Below are the code and all the weights of a small trained network. Each question names an input and a class and asks about switching units off, where a switched-off unit gives its printed mean instead of its output.

import numpy as np


def w(rows, s, z=0):
    codes = np.array(rows[::2]) - 128.0
    scale = np.full(codes.shape[1], s)
    scale[-1] = z or s
    return codes * scale


def norm(h):
    return h / np.sqrt((h * h).mean(-1, keepdims=True) + 1e-5)


def f(y):
    return np.maximum(y, 0)


def log_softmax(a):
    a = a - a.max(-1, keepdims=True)
    return a - np.log(np.exp(a).sum(-1, keepdims=True))


def net(x, mask):
    res = np.array(x, float).reshape(1, 3) / 4 @ E
    u = 0
    for l in range(4):
        y = f(norm(res) @ A[l][:, :-1].T + A[l][:, -1])
        res = res + np.where(mask[u : u + 7], y, B[l][:, -1]) @ B[l][:, :-1]
        u += 7
    return log_softmax(norm(res)[-1] @ U[:, :-1].T + U[:, -1])


A, B = {}, {}
E = w([
[153,247,131,152],'x0',
[142,140,36,116],'x1',
[240,118,142,99],'x2',
],0.012)
A[0] = w([
[151,246,168,140,36],'0.n0',
[122,138,218,134,2],'0.n1',
[119,64,171,125,95],'0.n2',
[130,115,186,146,44],'0.n3',
[121,138,247,143,18],'0.n4',
[52,153,160,140,11],'0.n5',
[192,139,182,105,54],'0.n6',
],0.015,0.0059)
B[0] = w([
[118,254,120,143,254],'0.n0',
[104,121,210,103,172],'0.n1',
[113,111,135,46,221],'0.n2',
[112,125,155,97,158],'0.n3',
[99,116,218,100,208],'0.n4',
[102,131,148,206,185],'0.n5',
[123,123,166,206,203],'0.n6',
],0.025,0.0057)
A[1] = w([
[169,160,1,127,124],'1.n0',
[237,98,192,184,79],'1.n1',
[141,42,145,133,2],'1.n2',
[152,121,141,168,45],'1.n3',
[54,178,120,69,61],'1.n4',
[139,151,34,117,56],'1.n5',
[202,163,157,48,182],'1.n6',
],0.018,0.0053)
B[1] = w([
[20,127,243,56,255],'1.n0',
[5,107,118,214,199],'1.n1',
[246,89,187,151,180],'1.n2',
[145,100,119,107,138],'1.n3',
[151,113,132,225,212],'1.n4',
[45,123,202,53,195],'1.n5',
[44,103,104,231,243],'1.n6',
],0.017,0.007)
A[2] = w([
[160,155,126,95,51],'2.n0',
[83,108,161,215,98],'2.n1',
[87,128,59,60,141],'2.n2',
[164,2,109,71,252],'2.n3',
[107,71,128,151,230],'2.n4',
[190,128,87,149,173],'2.n5',
[92,128,135,177,59],'2.n6',
],0.025,0.0025)
B[2] = w([
[123,132,160,164,128],'2.n0',
[115,52,42,87,252],'2.n1',
[13,52,144,203,136],'2.n2',
[29,255,99,207,189],'2.n3',
[199,222,127,68,195],'2.n4',
[88,129,131,68,128],'2.n5',
[189,106,109,110,192],'2.n6',
],0.022,0.02)
A[3] = w([
[88,139,48,214,200],'3.n0',
[131,108,107,39,174],'3.n1',
[183,192,48,84,176],'3.n2',
[165,31,13,179,59],'3.n3',
[74,60,219,101,198],'3.n4',
[125,72,7,101,187],'3.n5',
[135,195,100,150,3],'3.n6',
],0.021,0.0022)
B[3] = w([
[148,171,117,60,248],'3.n0',
[147,130,210,125,189],'3.n1',
[111,177,252,147,203],'3.n2',
[242,122,106,100,220],'3.n3',
[91,20,157,124,227],'3.n4',
[176,118,125,61,247],'3.n5',
[100,180,118,107,191],'3.n6',
],0.032,0.014)
U = w([
[62,210,117,147,199],'0',
[32,18,181,121,165],'1',
[199,88,110,71,198],'2',
[133,104,174,117,230],'3',
[165,96,140,223,2],'4',
[167,85,97,250,47],'5',
[168,90,126,226,17],'6',
[118,94,104,228,38],'7',
],0.017,0.0089)

Each question gives the input, the list of numbers given to net, and the class t.
The units are the neurons (one row each of A and B). Each row of codes is followed by its name. A weight is (code - 128) times the scale printed after its matrix; where a second scale follows, it is the last column's (A, B and U).
mask holds one flag per neuron, layer by layer. A switched-off neuron (its flag False) gives its mean, the last column of its row in B, instead of its output. The means were averaged over made-up inputs and are rounded, as every weight is.
A unit's drop is (log p(t) with every unit on - log p(t) with that unit switched off) / (log p(t) with every unit on - log p(t) with every unit switched off).
unit that matters most: the unit with the biggest drop
top k neurons: the k neurons with the biggest drops, biggest first
k most important neurons of layer l: the k neurons of layer l with the biggest drops, biggest first
drop of u: that unit's drop, to one decimal
input [-4,1,0], class 0: top 2 neurons => 0.n0; 2.n3
input [-4,-2,4], class 0: 2 most important neurons of layer 0 => 0.n0; 0.n2
input [-7,5,-6], class 0: top 4 neurons => 0.n0; 2.n3; 1.n6; 1.n1
input [-7,8,2], class 1: top neuron => 0.n4
input [6,-4,-7], class 2: 3 most important neurons of layer 2 => 2.n3; 2.n4; 2.n1
input [-7,1,7], class 0: 2 most important neurons of layer 1 => 1.n2; 1.n4
input [2,-7,-8], class 2: 3 most important neurons of layer 3 => 3.n3; 3.n5; 3.n2
input [5,3,-7], class 2: top 2 neurons => 2.n4; 2.n3
input [6,4,-8], class 2: top 2 neurons => 2.n3; 2.n4
input [4,-5,1], class 1: top 2 neurons => 0.n4; 0.n1
input [-6,-3,-8], class 2: top 2 neurons => 2.n1; 0.n5
input [-7,-2,5], class 0: top 3 neurons => 0.n0; 0.n2; 2.n3
input [2,-3,-4], class 2: top 2 neurons => 1.n0; 2.n4
input [-2,-2,-6], class 2: unit that matters most => 2.n1
input [4,-1,4], class 0: top 2 neurons => 0.n0; 2.n1
input [-1,7,6], class 1: top 2 neurons => 1.n0; 0.n4
input [-1,-4,-8], class 2: drop of 2.n1 => 0.1
input [5,-8,2], class 1: drop of 0.n4 => 1.5
input [-8,1,5], class 0: drop of 2.n3 => 0.3
input [7,-2,-5], class 0: most important neuron of layer 1 => 1.n6
